Here is a tiny trained network, its code and every weight. The questions are about switching its units off for an input and a class, where a switched-off unit gives its printed mean instead of its output.

import numpy as np


def w(rows, s, z=0):
    codes = np.array(rows[::2]) - 128.0
    scale = np.full(codes.shape[1], s)
    scale[-1] = z or s
    return codes * scale


def norm(h):
    return h / np.sqrt((h * h).mean(-1, keepdims=True) + 1e-5)


def f(y):
    return np.maximum(y, 0)


def log_softmax(a):
    a = a - a.max(-1, keepdims=True)
    return a - np.log(np.exp(a).sum(-1, keepdims=True))


def net(x, mask):
    res = np.array(x, float).reshape(1, 6) / 4 @ E
    u = 0
    for l in range(2):
        y = f(norm(res) @ A[l][:, :-1].T + A[l][:, -1])
        res = res + np.where(mask[u : u + 8], y, B[l][:, -1]) @ B[l][:, :-1]
        u += 8
    return log_softmax(norm(res)[-1] @ U[:, :-1].T + U[:, -1])


A, B = {}, {}
E = w([
[127,78,154,117,135],'x0',
[128,142,143,138,133],'x1',
[103,139,76,156,147],'x2',
[150,130,182,155,129],'x3',
[185,173,192,69,2],'x4',
[126,121,151,152,108],'x5',
],0.0083)
A[0] = w([
[56,48,46,108,152,230],'L0N0',
[199,145,223,255,151,129],'L0N1',
[170,126,108,145,205,42],'L0N2',
[201,198,190,206,29,249],'L0N3',
[126,86,101,113,179,2],'L0N4',
[203,176,33,49,176,197],'L0N5',
[18,96,56,162,213,195],'L0N6',
[181,137,169,196,156,83],'L0N7',
],0.0065,0.0022)
B[0] = w([
[216,117,253,95,129,216],'L0N0',
[228,96,102,119,147,186],'L0N1',
[99,245,196,129,105,156],'L0N2',
[144,240,148,42,69,253],'L0N3',
[79,100,176,186,123,152],'L0N4',
[242,220,159,238,35,192],'L0N5',
[188,156,172,64,133,243],'L0N6',
[194,51,99,122,77,151],'L0N7',
],0.0054,0.0067)
A[1] = w([
[190,165,189,69,130,157],'L1N0',
[140,123,55,92,23,110],'L1N1',
[93,145,168,88,80,33],'L1N2',
[190,213,80,255,74,123],'L1N3',
[133,91,113,170,183,251],'L1N4',
[112,121,122,195,180,103],'L1N5',
[187,94,132,150,78,215],'L1N6',
[90,97,156,132,182,162],'L1N7',
],0.0095,0.0019)
B[1] = w([
[200,38,79,179,107,252],'L1N0',
[162,147,214,122,108,182],'L1N1',
[86,80,175,70,175,162],'L1N2',
[168,164,74,136,117,192],'L1N3',
[205,143,154,34,90,151],'L1N4',
[69,91,196,100,254,140],'L1N5',
[117,115,76,91,75,183],'L1N6',
[64,81,215,68,59,146],'L1N7',
],0.0068,0.012)
U = w([
[172,62,128,184,99,213],'0',
[57,179,221,8,167,248],'1',
[158,79,113,157,102,152],'2',
[137,78,64,41,155,157],'3',
[76,80,131,155,76,198],'4',
[168,51,40,124,120,14],'5',
[2,77,62,221,121,2],'6',
],0.0057,0.0026)

Each question gives the input, the list of numbers given to net, and the class t.
The units are the neurons (one row each of A and B). Each row of codes is followed by its name. A weight is (code - 128) times the scale printed after its matrix; where a second scale follows, it is the last column's (A, B and U).
mask holds one flag per neuron, layer by layer. A switched-off neuron (its flag False) gives its mean, the last column of its row in B, instead of its output. The means were averaged over made-up inputs and are rounded, as every weight is.
A unit's drop is (log p(t) with every unit on - log p(t) with that unit switched off) / (log p(t) with every unit on - log p(t) with every unit switched off).
The circuit of an input: a set's keep is (log p(t) with only the set's units on - log p(t) with every unit switched off) / (log p(t) with every unit on - log p(t) with every unit switched off). Starting from the 12 units with the biggest drops (on a tie, the unit counted first), units are removed one at a time, each time the one whose removal leaves the highest keep (on an exact tie, the one counted first), for as long as the keep stays at least 0.8.
circuit, biggest first: the units of the circuit, biggest drop first
k most important neurons: the k neurons with the biggest drops, biggest first
top k neurons in layer l: the k neurons of layer l with the biggest drops, biggest first
drop when u is switched off: that unit's drop, to one decimal
input [7,6,-8,-4,-8,7], class 1: circuit, biggest first	L1N0; L1N7
input [3,-4,-4,8,-8,7], class 1: circuit, biggest first	L1N0; L1N5
input [1,0,-4,3,-6,0], class 1: 2 most important neurons	L0N3; L0N5
input [-8,5,5,-5,-8,-4], class 1: circuit, biggest first	L1N0; L1N5
input [0,3,3,1,-5,2], class 1: 2 most important neurons	L0N3; L0N5
input [2,-1,1,1,-4,2], class 1: 2 most important neurons	L0N5; L0N3
input [-1,5,-2,-4,-8,7], class 1: most important neuron	L1N0
input [6,-5,-5,4,-6,-5], class 1: top 2 neurons in layer 1	L1N7; L1N0
input [-1,4,3,-1,-6,-2], class 1: drop when L0N6 is switched off	-0.2
input [-2,-3,-5,-3,-7,1], class 1: drop when L1N0 is switched off	-0.1
input [6,3,3,0,-7,-6], class 1: drop when L1N7 is switched off	0.1
